[ -6  -6   3  -1  -4  11  14  11 -31  -9  24   9  15  44  24  -2  14  35
  -2   3  15  -8  -4   7  21   3 -11 -15 -34 -18  14   2   5] -> 11
[-25 -20   3  -2 -18  22  18  11 -23  19   5   6 -14 -17  10  16 -12  14
 -20 -26  33 -35  38  56  28 -24  -4 -33 -15  -7  51  -8   5] -> 4
[  3 -12  12 -12 -13  47  16  -3 -10   5   1   0 -16  21 -15  10   3   9
   0 -32 -19 -10   7  12   2 -11  16 -20   0  12 -48  16   6] -> 5
[ 11 -31  12   1 -48  16  14 -18 -11  29 -29  -9 -58  13  16  43  26 -29
  -9  16  23 -16  33   8  18 -28   9 -10   4  26  17  -2  10] -> 7
[  6   3  23  -6 -14  11   8  18 -29  19   9   4 -13  23 -14 -10  11  15
  -2  -1  31 -25   7  -7  28   4   1   1 -13 -19  52  -6   3] -> 8
[ 29  -9  27  18  -2  -6 -10  -8 -36  27  -1 -25  16   5  26  33   1 -27
  46  -5  24   9  35  21  16  11   0  11  12   3 -36   0 -15] -> 9
[  1 -30  -1  13 -21  32 -25  -8   6  33 -36 -31  -4  21  -7  44  27 -49
  12 -24 -18  13  57   2   1  14  33  13  20  -2  23  26 -13] -> 1
[ -2  10  27  17 -13  34  28   9  -7  22  -4  41 -16   4  30  25   9  18
  -4  -4  26 -11 -28 -17   2  -4  -6 -37  16 -29  22 -22  22] -> 2
[-19 -19  32 -15  24 -29  -6  11  22  -4 -39 -20  34  36 -11  14   1  14
   4 -20   2  -7  21  12  10  23  -5  12  26  11 -11   4   5] -> 6
[ 39  -7  -4 -11 -27 -16  -3 -48 -12 -14 -25 -27   0   5  -9 -12  18 -13
  -1 -24 -26  -5  25 -46  -7 -15  10  21 -43  20  22  34   4] -> 5
[ -9  30  27  14   5  18  -7  -9   6   4 -13  11 -13  22  42  27   7 -22
  10  -2  10  -6 -24 -11   8  17   9  -7  17  -5 -20   5  -3] -> 3
[ 33 -38  12  38 -26  -8 -12  11  14  57  24 -17 -33   6  32 -19  24   5
 -13   4 -48   3   2  14   0 -13  19 -25   5 -31  -8 -12  -8] -> 9
[  0  32  31  -9  31  -1   4  14 -18 -14   6  36 -13  12 -21  -3 -23  40
 -19 -24  27 -32 -45  -2  17  21  -8  20 -13  -4  24 -32  31] -> 6
[ 25  -6  17   2 -11 -10 -24  -8   5   1   3 -13  43  65  33  -5  10   4
  -7  13 -28 -22  42 -17  27  21   8  -7 -24   4  39  62   8] -> 10
[-19  -2 -29  -1 -26   9  -5 -34   1  34 -28 -39   2 -10   4   9   1 -30
  -1 -22 -25  -4  67   2  14  -1  15   3 -13  14   2  51 -25] -> 5
[ 22  13  10   5   9 -27 -14 -44  31  22  -8  19 -25 -57 -27  -4  -1   2
 -11 -16   9 -27  26 -28   4 -30  -8  25   1  47 -13  19  22] -> 7
[ -6   5  22  49  12  24   8  71 -27  16  66  35   3   2  60  33  42   8
 -17  11 -32  19 -43   2   0 -23 -17 -12   3  -9 -32 -29  21] -> 2
[ 30  -4   0  -4  15  37  -3  -7   6  -9  -1  10 -20  32 -15  15   9  12
 -27 -15  -2 -10  11  -8   6  27   4  18  -7 -19  21 -14  24] -> 6
[ 25  16   2   8  -7 -15  -7 -15   1 -21  10  30   8  26  30  23  23  -1
 -15 -23 -20  33   3 -59 -17  15   2 -26  14  -3  28  23  11] -> 0
[ 41  -1 -10  -3  -6  17  -2   4 -22  -3   9  -6  27  19  -9   3   2  10
  -8  -5 -20   8   4 -14  17  22  22  39 -27 -20  -6  13  22] -> 10
[ 28 -22  -3   0  -1  -5  -3 -24   4 -19  -1 -13  19  -4  23  26  19 -10
 -12  23   6 -24  67  -1   7   3 -26  15 -15  19  -6  16  25] -> 7
[ 20   0 -16  -4 -32  14 -10 -23   1  21 -21  -9  -4  15 -18   1   0   9
 -14  -8  -2 -30  44  -5   5 -11  18   8 -17   3  38  25  -2] -> 1
[  4 -26  14  30  -4  47  -2  -9  -3  14  13  18 -51  12  28  55  35 -25
 -20   9  33  -8  68   1  22  18 -12  -4  29   7  19   0  27] -> 7
[ 30 -16  -7  23 -14  -8  -5 -17   1   2 -15 -23  47  37 -15 -18   5  11
  18   9  -8 -33  99 -31 -15   3  -9   5  -2  -9  35  33  -8] -> 2
[ 20  -5   2  16  10 -21   7  -1   7   9   6 -28  14 -36 -16 -10  -1  20
  49 -11  14  -5  20  -4 -11 -17  -1  41   8   9 -68 -15 -17] -> 11
[  1   2 -39  11 -13   5   5   5  -4  -3  -8   8   2 -19  35  -3   6  -1
  -8  28   9   7   3  -5 -15   1 -17 -23 -19 -21  38  -4   3] -> 2
[  8  13 -31 -10  10  43 -10 -22  20 -22  -4 -23 -24 -13 -35 -17   8 -23
   3 -11 -41 -18  40 -38 -14  24  15  24 -11   2 -44  27 -10] -> 3
[ -1 -19  -9   7 -15   9  -5  53   6   3  30 -15   1  36   1   4  -7  30
 -15  18 -21 -53  77  -6  17  46   5 -17  18 -25  54   4   7] -> 2
[  1   3  26  24  -4  23 -11  -1  -9  -2  -3 -12   8  28  21  18  30 -16
 -15 -38   2 -38  39  15   0 -28  21   0 -30   3  70  20  27] -> 4
[ 19 -21   9  33   6  62 -25 -14  -2  20  30 -11 -14  33  15  -4  17 -30
  -3  -3 -53 -17  50   4   8  22   3 -22 -22  -9  19  39 -11] -> 5
[ 28   6  18   3  22  22 -19 -22  -9 -40  28   6 -20  11  19   2  13 -36
  21  19 -26   4 -30 -45  -9  33 -13  17 -29  11 -27   9   5] -> 1
[ 37   9  -4  10 -18 -16  -2 -34 -12   3  20   0 -17 -21   2  -3 -16   9
  -1  -1  -6 -59  84 -34  13  -6 -22 -12 -31  26  28  28  -5] -> 7
[ -7 -10   4   1 -11 -10   1 -18   1  41 -22 -11 -16  16  -8  -6   6   0
  20 -27   9  16 -28  15  10 -22  29   8 -23 -14   6  -1 -14] -> 11
[ -2  12  11  -1  18 -39  -7  -7  -1  -3  13  -9  19  44 -29 -19 -27  20
 -11   6 -20 -42  64 -33  28  35 -28  20   3   4  44  17 -23] -> 6
[ 40  -1  21  -2 -12   8 -16 -23 -13 -16  26  -4  -7  24  25  -9  28 -11
  15  -6  -7 -30  40 -45   5  11   1  -3 -33  21  13  47   9] -> 8
[-28  34  -2  -1   9  -3   2 -14 -20   6 -25   9  -4 -21  -2  -2   5 -31
 -13 -23   8  12 -20  -6  -8 -10   1   0  -9 -14  33   0   2] -> 9
[ 13 -16   1 -10 -37 -51  -6 -10   8  16  26 -48 -15  -6  20 -32  -8  13
   8  -9 -30 -63  86 -31  27  22   8   3 -34   0  33  33 -21] -> 8
[  5 -16  29   6 -19 -17  21  -6 -31  10   1 -28  20  23  -2  19  -2  -5
  16  27  -4 -36  60 -17  30  12 -24  14   0   8 -13   7 -10] -> 7
[ 14 -27  28   5 -10 -12  -9 -26   3  -6 -20 -15  30  22  -2 -15  13  -6
  -9  28  -9 -54  53  -3  11  -6 -16  37  -5  11   6  18   2] -> 3
[-47   9  18  14 -38 -30  11  -6 -39  13  -3  10 -14  39  52  18 -10 -21
  15 -44  15  -5 -22  46 -19 -25  53  23   3  16 -42  -4   9] -> 8
[ 19  -3  12 -16 -10  19   9 -16 -20  -1 -31  18  26  10 -13  11  24   9
 -11 -20  14   9  -7   1  -7 -34   0 -13 -28   7  18  11  20] -> 0
[  7  -6  19  26  12 -11 -25 -25   2  30 -13 -12  36   2 -27 -32  12  -8
   6 -16 -15 -15  75 -29   3   9 -13  -6  13 -11  41  45 -15] -> 9
[ 25 -34   0 -14 -10  10  -2  -5   5  24 -11 -32  -8  -8 -27  16 -10 -11
  20  28  17  -4  55  15  24  32   0  16  17  -3  -2 -10 -15] -> 0
[ -9   9  29  -2   7  17  22 -25 -19   1   4  -6 -14   5 -22  22 -13   6
  25 -36  16 -36  55  -9  14   8   4  22  -1  20 -70   7  16] -> 7
[ 31  15  32  29   3 -51  -7  42  29  30  35  21  -9   8  28  -7  -3  78
 -18 -14  35  -6 -51  23  18 -33  15 -13  21  -1  -3 -34  30] -> 4
[ 38  -9 -38 -12  -1  19 -17  14  15  29 -10 -31  20  -2 -63 -14   1  22
 -13 -10 -18 -35  79  11   8 -19  16  16 -37 -12  50  17   4] -> 2
[ 36 -17  17  -1  -7  14 -32 -12   1  12   3 -30  11  17 -12   1   0 -45
  -3  19 -69 -58  32   7  20   8  15  32 -34   5  15  24 -14] -> 3
[ 22  -6  -7 -12   7  12 -13   9  28  16  14   7 -10  23  11  10  27  33
 -12 -23  10   6  -7  29  12 -35  16 -18 -22  10 -10  12  15] -> 11
[ 42 -25  18   8 -27 -27  -7 -45  14  38  -6   0 -21 -13 -16 -25  -6  11
 -10  17  -7 -39  38 -32  20 -19 -23   5 -18  -2  63   7 -20] -> 1
[ 23  -5 -36  22   2  13 -11 -17  13 -10   3  28  30  -3  -3  -3   1 -11
  -6   5 -26   6  44 -32 -36   8 -14 -17  20 -12  21  27   0] -> 2
[ 43  20 -26  -6 -15   0 -27  -9  32   2 -28  -1 -38  27 -16 -21  18  10
 -18  27  16  13 -33 -40  -9   3  15  -9  -9  -7  64   6   6] -> 1
[ 29  -3 -19  -6 -13 -13  -1 -10   2  18  -3 -23  -6 -15  -7  19  27  -6
 -14 -24 -34   8  36 -16  10 -35   3  -1 -41  15  -6  19   2] -> 7
[ 16 -16 -20  25  17  56 -23   2 -13  11  20 -10 -27  24  -9   9  38 -36
  -3 -29 -58  24  46  -3 -11  -9   2  -9 -29  16  -7  26 -24] -> 6
[-28   6 -16 -14 -28  38  31  -6 -38   6 -20   4 -28  16 -57 -16  -4   4
 -15  -6   7  -9  17 -18   0   6  16   5  -7 -19  35  -7  -3] -> 0
[ -3   5   0  -2  -2  16 -10 -31   5   2 -24  23 -46  -4   6   5  10 -30
 -22 -21   7  -5 -22  17  -6 -30  16  15 -19   7   8  -6  10] -> 3
[ 44 -31  16  20 -24  -7 -16 -22  22  23  28 -13 -31   3  27 -16  10 -10
  18   6 -14 -41  70  -8  -4 -11   1 -17   2  10   9  21 -19] -> 8
[ 39 -15 -16  12  -7 -10  -8 -39  -5  31  -4 -24 -10 -31  -2  -5 -13 -10
   0  -9  29 -34 114  35   6 -35 -19   0 -18  -6  47   1 -26] -> 9
[  7  -4  27 -11 -15  24  15 -34  -2  27 -37 -17  -5  -5  -8  11 -11  10
  32 -14  39 -20  16  11  17  -4   7   0  10  24 -54  16   1] -> 5
[  8  -2   5 -23   9  15  22  23  -1  -1   2  19 -28 -11 -21  15  -2  41
 -25   0  26 -13   8  -8  26   4 -34 -16  16   6   8 -26   4] -> 6
[ 18 -30  11 -16 -20  10  -3  -6  -2  22  -1 -32  -9  43 -31  -6   5 -23
  -6  40 -29 -26  54  -3  27   7  -4  -8 -17  -3  61  14 -27] -> 0
[ 20  -4   1 -13 -19  -2 -12 -34   5  12 -30 -10  24   5  13  16  12 -34
  28 -11   6   8  30 -26   2  14   7 -18   9   4  18  49 -15] -> 8
[ 13 -14  17   2 -11   5  -8  31  -8 -10  14   4 -11  10 -19 -32  -3  47
  -9  33   6 -49  -4 -16  10  30  -6   7   0   1  18 -10  19] -> 1
[ 22 -10 -33   6   1  16  -9 -26  22   1 -16  -3   5   1  -4 -34   4   2
  -9  16   0   9  48  -9  -7  -4 -10 -11 -14  -9  25  35  -6] -> 10
[ 29  13  19  15   3   0   2  13   5  22  15   0 -12  11  17  10  15  -1
  -6  -3  -4   6  14 -18  20 -27  -7  -9  -6  -6  35   3  -9] -> 10
[-24  -8 -25  -7   1   7  14 -14   9 -40 -36  -9  12   8  13 -16   6  14
  -6  48  53  -8  28  12 -10  24 -20  33  26  -1 -59  -8  11] -> 3
[ 34 -25  18  22   9  13  -9   4  21  18  13 -12   8  13   2  24   2  -2
  36 -19  -2 -15  51  13  -1  -3   1 -19  23 -19  12  -3 -25] -> 11
[ 28 -11   1 -24  -3 -39  -3  -5  10  -9 -11 -38  -4  -3 -30   0 -13   8
   7 -18 -38 -18  26 -48  16  45   8  37  -2   5  -2   0  -8] -> 6
[ -4  -1 -13  25 -17   4  -3 -27  -3  44  -3 -24   7   5  15 -24   4  12
  -7   2   5 -28  88   4  14   2  -6 -15  -1 -17  12  34 -17] -> 9
[  7  10   7   6 -10 -13   6 -20   6  -1 -33  -5  13  22  30  10  10  10
  -5 -31  16  10  11  -6  -7 -13  -1 -28  -2 -11  34  13   3] -> 5
[  8  11  -1   9  34   9 -13 -33  12 -42  -5  10  21 -11 -10  -2   9 -31
   2  12 -20   0  17 -58 -18  50 -23  12   3  -3  -3  27  23] -> 7
[  8 -16  31  15  -8 -33  -4 -25 -11  19  22  -7  14  51  24 -11  18  -2
  -8  31 -14  -6  48 -15  29 -11 -29   2 -23  12  27  24 -18] -> 0
[ 35   5  14  18 -23 -13  -3 -25 -22  11   5   1  25  42   6 -13  19  15
   1  14  -2 -12  50 -35   1 -23 -14 -11 -19  16  33  32 -13] -> 0
[ 13  45   0 -16  12 -38 -12  19  -3 -29  31  32  40  15  -4 -20   1  78
 -40  -1   3 -20 -34 -29  12  -3  -7  34 -21  30 -31  18  46] -> 1
[-12 -19  18   5 -18  22  16 -17  -6  15 -24  -9 -14  16 -26   0  -8  -9
   6  34  39 -38  48  35  -4 -11   7  34  26  18 -15 -16   4] -> 0
[ 30   4  13  20 -14 -16   4 -45 -26  -1  30  15   6 -35  38  21   0 -11
   2  -8 -27 -32  47 -51  13   7 -27   0 -28  23 -14  32   7] -> 7
